Below are the code and all the weights of a small trained network. Each question names an input and a target symbol and asks about switching units off, where a switched-off unit gives its printed mean instead of its output.

import numpy as np


def w(rows, s, z=0):
    codes = np.array(rows[::2]) - 128.0
    scale = np.full(codes.shape[1], s)
    scale[-1] = z or s
    return codes * scale


def norm(h):
    return h / np.sqrt((h * h).mean(-1, keepdims=True) + 1e-5)


def f(y):
    return y / 2 * (1 + np.tanh(0.7978845608 * (y + 0.044715 * y**3)))


def softmax(a):
    e = np.exp(a - a.max(-1, keepdims=True))
    return e / e.sum(-1, keepdims=True)


def log_softmax(a):
    a = a - a.max(-1, keepdims=True)
    return a - np.log(np.exp(a).sum(-1, keepdims=True))


def net(x, mask):
    ids = ['ΛΞΣΨαδεζθμτ'.index(c) for c in x.split()]
    T = len(ids)
    res = E[ids] + P[:T]
    u = 0
    for l in range(2):
        q, k, v = (norm(res) @ M[l].T for M in (Q, K, V))
        z = softmax(np.where(np.tri(T) > 0, q @ k.T / 4**0.5, -1e9)) @ v
        res = res + np.where(mask[u], z, O[l][:, -1]) @ O[l][:, :-1]
        u += 1
        y = f(norm(res) @ A[l][:, :-1].T + A[l][:, -1])
        res = res + np.where(mask[u : u + 4], y, B[l][:, -1]) @ B[l][:, :-1]
        u += 4
    return log_softmax(norm(res)[-1] @ U[:, :-1].T + U[:, -1])


Q, K, V, O, A, B = {}, {}, {}, {}, {}, {}
E = w([
[146,62,85,192],'Λ',
[202,251,69,200],'Ξ',
[118,100,154,84],'Σ',
[147,108,125,102],'Ψ',
[156,143,176,119],'α',
[133,115,131,102],'δ',
[148,108,124,101],'ε',
[175,79,115,123],'ζ',
[149,108,126,100],'θ',
[148,108,126,101],'μ',
[147,107,127,100],'τ',
],0.015)
P = w([
[254,126,228,163],'0',
[219,147,132,89],'1',
[206,107,124,70],'2',
[181,109,135,83],'3',
[161,93,126,75],'4',
[150,82,97,74],'5',
[133,50,98,67],'6',
[115,41,85,81],'7',
[80,87,52,113],'8',
[80,60,66,109],'9',
[48,117,10,118],'10',
[54,67,50,127],'11',
],0.0069)
Q[0] = w([
[2,230,113,203],'L0H0',
[95,7,138,119],'L0H0',
[172,30,27,175],'L0H0',
[253,117,245,107],'L0H0',
],0.0065)
K[0] = w([
[73,225,157,121],'L0H0',
[50,45,164,110],'L0H0',
[125,81,171,203],'L0H0',
[255,119,153,123],'L0H0',
],0.0095)
V[0] = w([
[120,65,162,34],'L0H0',
[228,111,174,2],'L0H0',
[204,115,86,161],'L0H0',
[152,129,59,204],'L0H0',
],0.0083)
O[0] = w([
[174,254,81,143,186],'L0H0',
[113,171,136,206,254],'L0H0',
[92,123,187,117,216],'L0H0',
[138,73,166,87,151],'L0H0',
],0.0083,0.0079)
A[0] = w([
[193,99,131,180,225],'L0N0',
[56,94,123,38,254],'L0N1',
[1,35,94,150,124],'L0N2',
[99,117,199,138,114],'L0N3',
],0.0099,0.0049)
B[0] = w([
[81,194,128,101,253],'L0N0',
[181,224,67,112,173],'L0N1',
[71,127,119,3,178],'L0N2',
[144,143,48,121,125],'L0N3',
],0.011,0.0066)
Q[1] = w([
[38,12,186,147],'L1H0',
[187,172,43,93],'L1H0',
[107,51,196,156],'L1H0',
[56,254,160,120],'L1H0',
],0.0083)
K[1] = w([
[123,218,201,252],'L1H0',
[85,48,116,46],'L1H0',
[139,207,151,173],'L1H0',
[102,139,61,137],'L1H0',
],0.012)
V[1] = w([
[161,197,113,21],'L1H0',
[105,112,183,155],'L1H0',
[209,152,121,86],'L1H0',
[216,145,228,253],'L1H0',
],0.0067)
O[1] = w([
[113,141,86,195,243],'L1H0',
[95,101,162,101,116],'L1H0',
[163,85,58,190,121],'L1H0',
[149,12,101,65,3],'L1H0',
],0.011,0.0049)
A[1] = w([
[213,31,154,241,168],'L1N0',
[69,202,125,108,130],'L1N1',
[1,128,169,63,4],'L1N2',
[170,40,103,147,63],'L1N3',
],0.007,0.004)
B[1] = w([
[187,220,53,207,142],'L1N0',
[102,61,85,176,253],'L1N1',
[254,229,47,173,133],'L1N2',
[207,175,191,126,108],'L1N3',
],0.008,0.0043)
U = w([
[255,142,58,193,197],'Λ',
[93,116,18,160,158],'Ξ',
[130,191,203,38,178],'Σ',
[85,110,147,104,128],'Ψ',
[112,105,132,120,3],'α',
[111,91,138,127,39],'δ',
[107,102,134,120,48],'ε',
[110,101,134,121,41],'ζ',
[124,94,136,123,52],'θ',
[110,94,136,126,37],'μ',
[103,101,139,118,90],'τ',
],0.012,0.0039)

Each question gives the input, a string of symbols that net reads in full, and the target symbol t.
The units are the heads (4 rows each of Q, K, V and O) and the neurons (one row each of A and B). Each row of codes is followed by its name. A weight is (code - 128) times the scale printed after its matrix; where a second scale follows, it is the last column's (O, A, B and U).
mask holds one flag per unit, layer by layer, with each layer's heads first. A switched-off unit (its flag False) gives its mean, the last column of its rows in O or B, instead of its output. The means were averaged over made-up inputs and are rounded, as every weight is.
A unit's drop is (log p(t) with every unit on - log p(t) with that unit switched off) / (log p(t) with every unit on - log p(t) with every unit switched off).
The circuit of an input: a set's keep is (log p(t) with only the set's units on - log p(t) with every unit switched off) / (log p(t) with every unit on - log p(t) with every unit switched off). Starting from all 10 units, units are removed one at a time, each time the one whose removal leaves the highest keep (on an exact tie, the one counted first), for as long as the keep stays at least 0.8.
units of the circuit, in order: the units of the circuit, biggest drop first
top k neurons: the k neurons with the biggest drops, biggest first
top k neurons in layer l: the k neurons of layer l with the biggest drops, biggest first
drop when u is switched off: that unit's drop, to one decimal
input ζ τ θ, target Λ: units of the circuit, in order -> L0N2, L1H0
input Λ Ψ ζ, target Σ: units of the circuit, in order -> L0H0, L0N0, L0N2, L1H0
input Ξ θ Ξ Λ Λ Ψ Ξ τ μ ε, target Λ: top 2 neurons -> L0N1, L0N0
input θ ζ δ, target Λ: top 2 neurons -> L0N0, L0N2
input Ξ θ Λ ζ ζ Λ Ψ, target Λ: units of the circuit, in order -> L0N1, L0N2
input Ξ Σ τ Σ α, target Λ: units of the circuit, in order -> L1H0, L0N2
input ζ θ μ τ ζ Ξ ε, target Λ: top neuron -> L0N0
input Λ α Ξ, target Σ: top 2 neurons -> L0N1, L1N0
input θ ε Σ μ ε Ξ Σ, target Ξ: top 3 neurons -> L0N1, L1N2, L1N3
input ζ τ δ δ Σ, target Λ: top 2 neurons in layer 1 -> L1N0, L1N1
input ε α Σ, target Λ: top 3 neurons -> L0N0, L0N2, L0N1
input Ψ ζ Ξ Σ ζ, target Ξ: top 3 neurons in layer 0 -> L0N0, L0N1, L0N2
input δ ζ ζ, target Ξ: top 3 neurons in layer 0 -> L0N0, L0N1, L0N3
input ζ μ ζ θ, target Λ: top 3 neurons -> L0N2, L1N0, L1N1
input τ Λ ζ ζ, target Σ: top 2 neurons in layer 0 -> L0N1, L0N2
input τ δ θ μ, target Λ: top 2 neurons in layer 0 -> L0N2, L0N0
input Λ μ ζ ζ τ Λ Ψ δ, target Λ: top 3 neurons in layer 0 -> L0N2, L0N1, L0N0
input Λ Λ Σ Λ α, target Λ: top neuron -> L0N1
input Σ δ Λ Ψ Λ ζ Σ Ξ μ, target Λ: drop when L1N0 is switched off -> -0.1
input τ δ Ξ Ξ Σ Σ, target Ξ: drop when L1H0 is switched off -> 0.4
